Here is a tiny trained network, its code and every weight. The questions are about switching its units off for an input and a class, where a switched-off unit gives its printed mean instead of its output.

import numpy as np


def w(rows, s, z=0):
    codes = np.array(rows[::2]) - 128.0
    scale = np.full(codes.shape[1], s)
    scale[-1] = z or s
    return codes * scale


def f(y):
    return y / 2 * (1 + np.tanh(0.7978845608 * (y + 0.044715 * y**3)))


def log_softmax(a):
    a = a - a.max(-1, keepdims=True)
    return a - np.log(np.exp(a).sum(-1, keepdims=True))


def net(x, mask):
    res = np.array(x, float).reshape(1, 6) / 4 @ E
    y = f(res @ A[0][:, :-1].T + A[0][:, -1])
    res = res + np.where(mask, y, B[0][:, -1]) @ B[0][:, :-1]
    return log_softmax(res[-1] @ U[:, :-1].T + U[:, -1])


A, B = {}, {}
E = w([
[121,140,153,124,152,151,151,135],'x0',
[70,153,126,100,90,117,199,42],'x1',
[199,1,103,134,170,185,138,65],'x2',
[108,124,139,120,148,128,127,122],'x3',
[149,199,73,143,187,45,192,147],'x4',
[128,127,136,133,129,129,139,133],'x5',
],0.016)
A[0] = w([
[59,192,183,115,58,105,90,200,199],'neuron 0',
[76,162,190,120,49,170,71,154,199],'neuron 1',
[74,142,117,117,60,132,219,18,166],'neuron 2',
[92,251,84,129,169,7,145,197,133],'neuron 3',
[144,98,128,126,160,120,96,210,255],'neuron 4',
[178,153,44,126,244,37,202,123,45],'neuron 5',
],0.017,0.0093)
B[0] = w([
[131,226,46,250,159,78,178,90,214],'neuron 0',
[148,73,71,176,187,110,103,58,187],'neuron 1',
[138,87,126,61,70,52,198,42,201],'neuron 2',
[127,162,209,45,58,167,157,225,254],'neuron 3',
[123,151,142,202,198,197,63,227,188],'neuron 4',
[121,183,49,238,158,82,135,61,210],'neuron 5',
],0.018,0.043)
U = w([
[116,206,64,235,167,98,78,132,226],'0',
[125,174,44,153,111,2,165,65,126],'1',
[168,8,144,130,151,198,29,145,203],'2',
[141,21,144,87,57,148,112,33,120],'3',
[100,227,167,104,123,99,82,238,58],'4',
[133,176,168,51,30,72,194,158,5],'5',
],0.0091,0.003)

Each question gives the input, the list of numbers given to net, and the class t.
The units are the neurons (one row each of A and B). Each row of codes is followed by its name. A weight is (code - 128) times the scale printed after its matrix; where a second scale follows, it is the last column's (A, B and U).
mask holds one flag per neuron, in row order. A switched-off neuron (its flag False) gives its mean, the last column of its row in B, instead of its output. The means were averaged over made-up inputs and are rounded, as every weight is.
A unit's drop is (log p(t) with every unit on - log p(t) with that unit switched off) / (log p(t) with every unit on - log p(t) with every unit switched off).
The circuit of an input: a set's keep is (log p(t) with only the set's units on - log p(t) with every unit switched off) / (log p(t) with every unit on - log p(t) with every unit switched off). Starting from all 6 units, units are removed one at a time, each time the one whose removal leaves the highest keep (on an exact tie, the one counted first), for as long as the keep stays at least 0.8.
units of the circuit, in order: the units of the circuit, biggest drop first
unit that matters most: the unit with the biggest drop
top k neurons: the k neurons with the biggest drops, biggest first
drop when u is switched off: that unit's drop, to one decimal
input [-2,3,3,8,-3,-2], class 3: unit that matters most -> neuron 0
input [-5,3,1,-4,-3,-2], class 3: units of the circuit, in order -> [neuron 0; neuron 5; neuron 3]
input [-7,0,0,7,6,-5], class 4: top 3 neurons -> [neuron 3; neuron 0; neuron 2]
input [-6,2,1,-3,-4,-2], class 3: top 3 neurons -> [neuron 0; neuron 5; neuron 3]
input [4,1,-1,8,6,-3], class 5: top 2 neurons -> [neuron 3; neuron 4]
input [-5,1,-6,-3,1,7], class 5: top 2 neurons -> [neuron 3; neuron 5]
input [7,5,-1,5,8,2], class 5: top 2 neurons -> [neuron 3; neuron 0]
input [-8,0,-5,0,8,2], class 4: units of the circuit, in order -> [neuron 3; neuron 2]
input [8,-6,-1,-6,3,6], class 4: top 2 neurons -> [neuron 1; neuron 0]
input [5,2,8,4,-3,-6], class 3: top 2 neurons -> [neuron 0; neuron 3]
input [7,4,-6,-4,1,-5], class 5: top 2 neurons -> [neuron 3; neuron 5]
input [-1,8,0,3,2,-1], class 5: top 2 neurons -> [neuron 0; neuron 1]
input [-6,5,-3,-2,1,6], class 5: top 2 neurons -> [neuron 5; neuron 3]
input [-1,-6,6,-3,-1,-3], class 2: top neuron -> [neuron 0]
input [-4,-6,-4,1,5,2], class 4: drop when neuron 4 is switched off -> 0.0
input [-5,-5,-1,3,6,-8], class 4: drop when neuron 3 is switched off -> 1.4
input [-3,0,6,0,-6,-4], class 2: drop when neuron 2 is switched off -> 0.3
